Below are the code and all the weights of a small trained network. Each question names an input and a target symbol and asks about switching units off, where a switched-off unit gives its printed mean instead of its output.

import numpy as np


def w(rows, s, z=0):
    codes = np.array(rows[::2]) - 128.0
    scale = np.full(codes.shape[1], s)
    scale[-1] = z or s
    return codes * scale


def norm(h):
    return h / np.sqrt((h * h).mean(-1, keepdims=True) + 1e-5)


def f(y):
    return y / 2 * (1 + np.tanh(0.7978845608 * (y + 0.044715 * y**3)))


def softmax(a):
    e = np.exp(a - a.max(-1, keepdims=True))
    return e / e.sum(-1, keepdims=True)


def log_softmax(a):
    a = a - a.max(-1, keepdims=True)
    return a - np.log(np.exp(a).sum(-1, keepdims=True))


def net(x, mask):
    ids = ['αβγδηθξσω'.index(c) for c in x.split()]
    T = len(ids)
    res = E[ids] + P[:T]
    r = norm(res)
    for j in range(2):
        rows = slice(4 * j, 4 * j + 4)
        q, k, v = (r @ M[0][rows].T for M in (Q, K, V))
        z = softmax(np.where(np.tri(T) > 0, q @ k.T / 4**0.5, -1e9)) @ v
        o = O[0][rows]
        res = res + np.where(mask[j], z, o[:, -1]) @ o[:, :-1]
    y = f(norm(res) @ A[0][:, :-1].T + A[0][:, -1])
    res = res + np.where(mask[2:10], y, B[0][:, -1]) @ B[0][:, :-1]
    return log_softmax(norm(res)[-1] @ U[:, :-1].T + U[:, -1])


Q, K, V, O, A, B = {}, {}, {}, {}, {}, {}
E = w([
[107,170,115],'α',
[110,157,122],'β',
[93,180,130],'γ',
[148,197,130],'δ',
[2,133,79],'η',
[160,170,156],'θ',
[91,138,82],'ξ',
[70,126,74],'σ',
[49,128,51],'ω',
],0.01)
P = w([
[157,106,130],'0',
[42,83,176],'1',
[121,78,43],'2',
[138,200,88],'3',
[45,111,173],'4',
[127,78,51],'5',
[146,211,78],'6',
[111,156,208],'7',
[128,79,63],'8',
[155,208,78],'9',
[110,185,252],'10',
],0.016)
Q[0] = w([
[62,163,169],'H1',
[75,162,92],'H1',
[130,130,84],'H1',
[93,147,132],'H1',
[189,232,21],'H2',
[177,114,166],'H2',
[191,221,97],'H2',
[121,3,106],'H2',
],0.016)
K[0] = w([
[87,116,63],'H1',
[77,126,136],'H1',
[118,133,167],'H1',
[103,125,110],'H1',
[252,154,85],'H2',
[194,91,167],'H2',
[250,143,151],'H2',
[79,68,56],'H2',
],0.017)
V[0] = w([
[78,112,174],'H1',
[132,146,56],'H1',
[89,126,114],'H1',
[124,137,88],'H1',
[149,84,71],'H2',
[156,113,113],'H2',
[212,63,247],'H2',
[150,235,143],'H2',
],0.013)
O[0] = w([
[190,89,184,187],'H1',
[53,154,116,178],'H1',
[123,115,168,214],'H1',
[88,139,129,168],'H1',
[160,119,35,127],'H2',
[176,111,93,122],'H2',
[225,4,128,2],'H2',
[220,155,234,192],'H2',
],0.012,0.0043)
A[0] = w([
[77,122,79,3],'N1',
[18,48,138,143],'N2',
[155,121,122,173],'N3',
[158,123,130,175],'N4',
[159,191,94,61],'N5',
[94,221,182,147],'N6',
[3,78,224,149],'N7',
[109,99,173,128],'N8',
],0.019,0.005)
B[0] = w([
[126,143,207,158],'N1',
[189,47,152,194],'N2',
[93,135,119,140],'N3',
[90,137,130,144],'N4',
[123,179,82,157],'N5',
[59,72,101,237],'N6',
[207,252,153,246],'N7',
[150,182,157,151],'N8',
],0.03,0.012)
U = w([
[224,153,147,232],'α',
[144,199,180,71],'β',
[108,131,95,123],'γ',
[203,90,32,202],'δ',
[103,90,216,29],'η',
[187,202,2,2],'θ',
[217,51,104,226],'ξ',
[141,84,104,188],'σ',
[132,81,109,215],'ω',
],0.013,0.003)

Each question gives the input, a string of symbols that net reads in full, and the target symbol t.
The units are the heads (4 rows each of Q, K, V and O) and the neurons (one row each of A and B). Each row of codes is followed by its name. A weight is (code - 128) times the scale printed after its matrix; where a second scale follows, it is the last column's (O, A, B and U).
mask holds one flag per unit, heads first, then neurons. A switched-off unit (its flag False) gives its mean, the last column of its rows in O or B, instead of its output. The means were averaged over made-up inputs and are rounded, as every weight is.
A unit's drop is (log p(t) with every unit on - log p(t) with that unit switched off) / (log p(t) with every unit on - log p(t) with every unit switched off).
The circuit of an input: a set's keep is (log p(t) with only the set's units on - log p(t) with every unit switched off) / (log p(t) with every unit on - log p(t) with every unit switched off). Starting from all 10 units, units are removed one at a time, each time the one whose removal leaves the highest keep (on an exact tie, the one counted first), for as long as the keep stays at least 0.8.
circuit, biggest first: the units of the circuit, biggest drop first
most important unit: the unit with the biggest drop
top k neurons: the k neurons with the biggest drops, biggest first
drop of u: that unit's drop, to one decimal
input θ γ γ γ, target ξ: top 3 neurons => N7, N6, N1
input β η δ ω δ δ δ α α α, target δ: top 2 neurons => N7, N6
input α ξ β α ω, target α: circuit, biggest first => N7, N2
input θ ξ γ σ σ ω γ θ α γ, target ξ: circuit, biggest first => H2, N7
input γ σ γ θ α β β γ δ β, target η: circuit, biggest first => H2, N7
input θ α θ η, target ξ: circuit, biggest first => H2
input β ξ ω θ, target δ: circuit, biggest first => N7, H2, N2
input γ α θ γ δ ξ α, target η: circuit, biggest first => H2, N7
input α ω γ γ ω σ θ η α σ, target θ: top 3 neurons => N6, N7, N2
input α θ β α ξ θ θ β α σ, target θ: top 2 neurons => N6, N2
input α ξ α ξ, target θ: top 3 neurons => N6, N2, N7
input α γ γ β, target θ: top 4 neurons => N6, N2, N7, N1
input θ σ α ω α ω ω ω δ ξ, target ξ: top 2 neurons => N7, N6
input γ σ ξ β θ ω α α α σ, target η: most important unit => H2
input α α σ α ω α α, target θ: top 4 neurons => N6, N7, N2, N1
input α α σ γ γ δ, target δ: top 4 neurons => N7, N6, N2, N8
input α γ α θ β δ ω ω γ γ, target θ: top 4 neurons => N6, N7, N2, N1
input α σ γ β, target θ: top 2 neurons => N6, N7
input α β σ ω θ α γ σ σ ξ, target θ: top 3 neurons => N2, N6, N7
input θ σ δ, target δ: top 3 neurons => N7, N6, N8
input γ σ δ α δ ω γ, target η: top neuron => N7
input α γ ξ γ θ β γ θ θ, target θ: drop of N6 => 0.5
input γ γ ω σ α γ ω, target η: drop of H1 => 0.1
input γ α α α α α θ, target η: drop of N7 => 0.8
input θ ξ α α α α σ, target ξ: drop of H2 => 0.7
